Below are the code and all the weights of a small trained network. Each question names an input and a class and asks about switching units off, where a switched-off unit gives its printed mean instead of its output.

import numpy as np


def w(rows, s, z=0):
    codes = np.array(rows[::2]) - 128.0
    scale = np.full(codes.shape[1], s)
    scale[-1] = z or s
    return codes * scale


def norm(h):
    return h / np.sqrt((h * h).mean(-1, keepdims=True) + 1e-5)


def f(y):
    return y / 2 * (1 + np.tanh(0.7978845608 * (y + 0.044715 * y**3)))


def log_softmax(a):
    a = a - a.max(-1, keepdims=True)
    return a - np.log(np.exp(a).sum(-1, keepdims=True))


def net(x, mask):
    res = np.array(x, float).reshape(1, 2) / 4 @ E
    u = 0
    for l in range(3):
        y = f(norm(res) @ A[l][:, :-1].T + A[l][:, -1])
        res = res + np.where(mask[u : u + 10], y, B[l][:, -1]) @ B[l][:, :-1]
        u += 10
    return log_softmax(norm(res)[-1] @ U[:, :-1].T + U[:, -1])


A, B = {}, {}
E = w([
[87,142,196,6],'x0',
[61,63,126,220],'x1',
],0.011)
A[0] = w([
[103,126,120,153,206],'0.n1',
[188,142,90,89,119],'0.n2',
[185,73,72,98,170],'0.n3',
[250,162,68,127,149],'0.n4',
[134,142,138,136,9],'0.n5',
[51,136,143,68,157],'0.n6',
[124,102,79,195,49],'0.n7',
[153,110,178,143,50],'0.n8',
[202,143,94,133,97],'0.n9',
[164,39,72,75,139],'0.n10',
],0.013,0.0014)
B[0] = w([
[130,139,80,101,157],'0.n1',
[101,75,68,199,195],'0.n2',
[154,149,119,116,158],'0.n3',
[236,82,68,220,255],'0.n4',
[123,90,147,139,117],'0.n5',
[159,206,252,97,243],'0.n6',
[41,157,122,72,242],'0.n7',
[135,102,130,132,121],'0.n8',
[202,97,116,144,188],'0.n9',
[113,146,149,138,132],'0.n10',
],0.022,0.0061)
A[1] = w([
[202,48,136,82,82],'1.n1',
[44,121,95,142,175],'1.n2',
[149,218,112,101,171],'1.n3',
[132,91,123,167,5],'1.n4',
[99,133,98,126,49],'1.n5',
[177,65,246,188,141],'1.n6',
[50,212,184,150,195],'1.n7',
[44,188,79,113,223],'1.n8',
[150,195,61,99,87],'1.n9',
[93,151,83,93,61],'1.n10',
],0.013,0.0021)
B[1] = w([
[125,202,54,138,154],'1.n1',
[89,174,84,60,188],'1.n2',
[118,21,112,111,175],'1.n3',
[143,102,143,120,134],'1.n4',
[107,154,132,102,136],'1.n5',
[140,144,149,7,203],'1.n6',
[110,127,62,245,254],'1.n7',
[70,152,84,132,208],'1.n8',
[149,60,159,186,143],'1.n9',
[94,171,118,156,149],'1.n10',
],0.019,0.0082)
A[2] = w([
[98,149,160,133,59],'2.n1',
[60,180,234,145,72],'2.n2',
[103,146,112,102,99],'2.n3',
[8,80,61,115,127],'2.n4',
[158,150,87,172,108],'2.n5',
[73,192,117,24,133],'2.n6',
[63,132,195,103,134],'2.n7',
[194,189,137,128,142],'2.n8',
[75,145,115,144,127],'2.n9',
[126,122,203,177,2],'2.n10',
],0.017,0.0022)
B[2] = w([
[182,125,117,115,157],'2.n1',
[148,223,194,176,254],'2.n2',
[117,140,107,151,147],'2.n3',
[2,128,162,126,247],'2.n4',
[178,155,46,162,192],'2.n5',
[168,85,174,208,243],'2.n6',
[167,211,76,162,220],'2.n7',
[28,131,115,47,191],'2.n8',
[113,138,72,50,174],'2.n9',
[162,155,169,146,167],'2.n10',
],0.019,0.0089)
U = w([
[101,11,144,137,38],'0',
[151,210,177,137,194],'1',
[132,122,71,48,85],'2',
[15,140,74,126,205],'3',
[196,103,6,156,171],'4',
[152,74,174,22,106],'5',
[105,77,134,110,2],'6',
[113,67,110,120,23],'7',
],0.019,0.0083)

Each question gives the input, the list of numbers given to net, and the class t.
The units are the neurons (one row each of A and B). Each row of codes is followed by its name. A weight is (code - 128) times the scale printed after its matrix; where a second scale follows, it is the last column's (A, B and U).
mask holds one flag per neuron, layer by layer. A switched-off neuron (its flag False) gives its mean, the last column of its row in B, instead of its output. The means were averaged over made-up inputs and are rounded, as every weight is.
A unit's drop is (log p(t) with every unit on - log p(t) with that unit switched off) / (log p(t) with every unit on - log p(t) with every unit switched off).
The circuit of an input: a set's keep is (log p(t) with only the set's units on - log p(t) with every unit switched off) / (log p(t) with every unit on - log p(t) with every unit switched off). Starting from the 12 units with the biggest drops (on a tie, the unit counted first), units are removed one at a time, each time the one whose removal leaves the highest keep (on an exact tie, the one counted first), for as long as the keep stays at least 0.8.
units of the circuit, in order: the units of the circuit, biggest drop first
k most important neurons: the k neurons with the biggest drops, biggest first
top k neurons in layer l: the k neurons of layer l with the biggest drops, biggest first
drop when u is switched off: that unit's drop, to one decimal
input [-4,1], class 3: units of the circuit, in order -> [0.n7]
input [2,2], class 1: top 2 neurons in layer 0 -> [0.n6 0.n4]
input [4,7], class 1: top 2 neurons in layer 0 -> [0.n6 0.n7]
input [-6,1], class 3: 4 most important neurons -> [0.n7 0.n6 2.n4 1.n7]
input [2,-5], class 2: top 3 neurons in layer 1 -> [1.n7 1.n1 1.n6]
input [3,-4], class 5: 2 most important neurons -> [0.n7 2.n2]
input [3,5], class 1: 4 most important neurons -> [0.n6 0.n7 0.n4 0.n2]
input [2,-4], class 5: 2 most important neurons -> [1.n7 1.n6]
input [2,-6], class 2: 3 most important neurons -> [1.n7 0.n7 2.n8]
input [6,-7], class 5: top 2 neurons in layer 0 -> [0.n7 0.n2]
input [5,-8], class 5: 2 most important neurons -> [0.n7 1.n7]
input [3,-6], class 5: 2 most important neurons -> [1.n7 1.n6]
input [-8,3], class 3: drop when 0.n7 is switched off -> 3.6
input [4,-8], class 5: drop when 0.n5 is switched off -> 0.0
input [-6,2], class 3: drop when 0.n7 is switched off -> 4.7
